Here is a tiny trained network, its code and every weight. The questions are about switching its units off for an input and a class, where a switched-off unit gives its printed mean instead of its output.

import numpy as np


def w(rows, s, z=0):
    codes = np.array(rows[::2]) - 128.0
    scale = np.full(codes.shape[1], s)
    scale[-1] = z or s
    return codes * scale


def f(y):
    return y / 2 * (1 + np.tanh(0.7978845608 * (y + 0.044715 * y**3)))


def log_softmax(a):
    a = a - a.max(-1, keepdims=True)
    return a - np.log(np.exp(a).sum(-1, keepdims=True))


def net(x, mask):
    res = np.array(x, float).reshape(1, 5) / 4 @ E
    y = f(res @ A[0][:, :-1].T + A[0][:, -1])
    res = res + np.where(mask, y, B[0][:, -1]) @ B[0][:, :-1]
    return log_softmax(res[-1] @ U[:, :-1].T + U[:, -1])


A, B = {}, {}
E = w([
[106,138,99,167,55,178,222,152,134,112,141],'x0',
[50,107,122,185,204,104,162,59,113,154,99],'x1',
[246,156,103,117,99,67,153,63,213,142,154],'x2',
[93,103,205,31,226,99,141,126,161,216,66],'x3',
[123,106,89,179,132,66,69,160,115,162,71],'x4',
],0.012)
A[0] = w([
[73,129,91,173,175,128,148,21,77,106,65,97],'n0',
[92,188,42,159,70,119,97,133,167,93,203,252],'n1',
[143,152,109,182,122,73,163,51,239,201,63,137],'n2',
[108,133,94,155,100,61,22,181,9,192,69,151],'n3',
[124,175,165,79,177,107,157,52,212,251,77,154],'n4',
[82,86,162,123,87,208,201,169,92,144,188,222],'n5',
[133,161,133,96,119,117,30,255,129,119,117,77],'n6',
[199,72,148,146,130,90,26,39,138,165,138,97],'n7',
[50,138,88,179,184,135,147,124,74,90,121,244],'n8',
[76,127,125,156,174,145,102,155,185,119,55,171],'n9',
[179,203,179,144,164,164,90,29,140,80,190,128],'n10',
],0.0075,0.0022)
B[0] = w([
[82,97,210,140,174,163,128,197,100,148,106,202],'n0',
[191,77,158,96,92,169,84,71,125,59,149,226],'n1',
[186,68,113,123,132,141,162,55,114,107,3,217],'n2',
[99,88,182,168,85,180,96,104,93,74,107,225],'n3',
[188,148,2,119,109,89,182,101,147,131,108,252],'n4',
[100,171,96,162,202,118,103,162,124,143,186,209],'n5',
[75,103,131,176,111,167,103,120,136,126,70,193],'n6',
[76,151,131,81,168,150,77,162,122,170,144,191],'n7',
[125,93,107,131,142,161,58,135,44,169,161,208],'n8',
[98,123,167,181,110,181,150,125,142,125,149,176],'n9',
[141,169,114,132,124,141,107,167,112,93,138,188],'n10',
],0.011,0.013)
U = w([
[130,176,92,122,138,158,99,163,82,96,254,254],'0',
[171,78,124,160,91,118,154,45,112,91,123,10],'1',
[35,92,234,155,178,129,143,174,107,208,107,206],'2',
[157,145,66,91,152,30,237,92,178,207,115,43],'3',
],0.0085,0.0015)

Each question gives the input, the list of numbers given to net, and the class t.
The units are the neurons (one row each of A and B). Each row of codes is followed by its name. A weight is (code - 128) times the scale printed after its matrix; where a second scale follows, it is the last column's (A, B and U).
mask holds one flag per neuron, in row order. A switched-off neuron (its flag False) gives its mean, the last column of its row in B, instead of its output. The means were averaged over made-up inputs and are rounded, as every weight is.
A unit's drop is (log p(t) with every unit on - log p(t) with that unit switched off) / (log p(t) with every unit on - log p(t) with every unit switched off).
The circuit of an input: a set's keep is (log p(t) with only the set's units on - log p(t) with every unit switched off) / (log p(t) with every unit on - log p(t) with every unit switched off). Starting from all 11 units, units are removed one at a time, each time the one whose removal leaves the highest keep (on an exact tie, the one counted first), for as long as the keep stays at least 0.8.
circuit, biggest first: the units of the circuit, biggest drop first
top k neurons: the k neurons with the biggest drops, biggest first
drop when u is switched off: that unit's drop, to one decimal
input [7,0,-6,2,-5], class 0: circuit, biggest first	n5
input [-2,-7,-7,-3,7], class 2: top 3 neurons	n4, n6, n2
input [8,-2,4,-5,-1], class 0: top 3 neurons	n2, n5, n4
input [-7,1,7,-5,-7], class 0: top 2 neurons	n10, n7
input [-5,-8,-8,-3,0], class 2: top 2 neurons	n6, n4
input [-5,-3,8,-7,-6], class 0: top 2 neurons	n10, n7
input [-6,-8,-1,-4,1], class 1: top 2 neurons	n6, n5
input [-1,-4,4,-3,-2], class 0: top 3 neurons	n2, n10, n4
input [-5,2,-2,-5,1], class 2: top 2 neurons	n4, n5
input [0,4,0,-4,6], class 2: top 2 neurons	n4, n0
input [-6,-8,-1,1,-2], class 2: top 2 neurons	n6, n4
input [1,-4,7,-5,-8], class 0: top 2 neurons	n10, n2
input [5,6,0,-2,4], class 2: top 2 neurons	n0, n4
input [5,-7,-4,8,-3], class 0: circuit, biggest first	n0
input [-2,-5,-6,-1,2], class 2: top 2 neurons	n4, n6
input [4,7,5,1,-8], class 3: drop when n3 is switched off	0.1
input [6,-3,-5,8,-2], class 0: drop when n1 is switched off	-0.2
input [-5,8,3,4,-3], class 3: drop when n4 is switched off	1.4
input [2,3,2,-5,-7], class 0: drop when n2 is switched off	0.1
input [8,-4,3,3,3], class 3: top neuron	n3
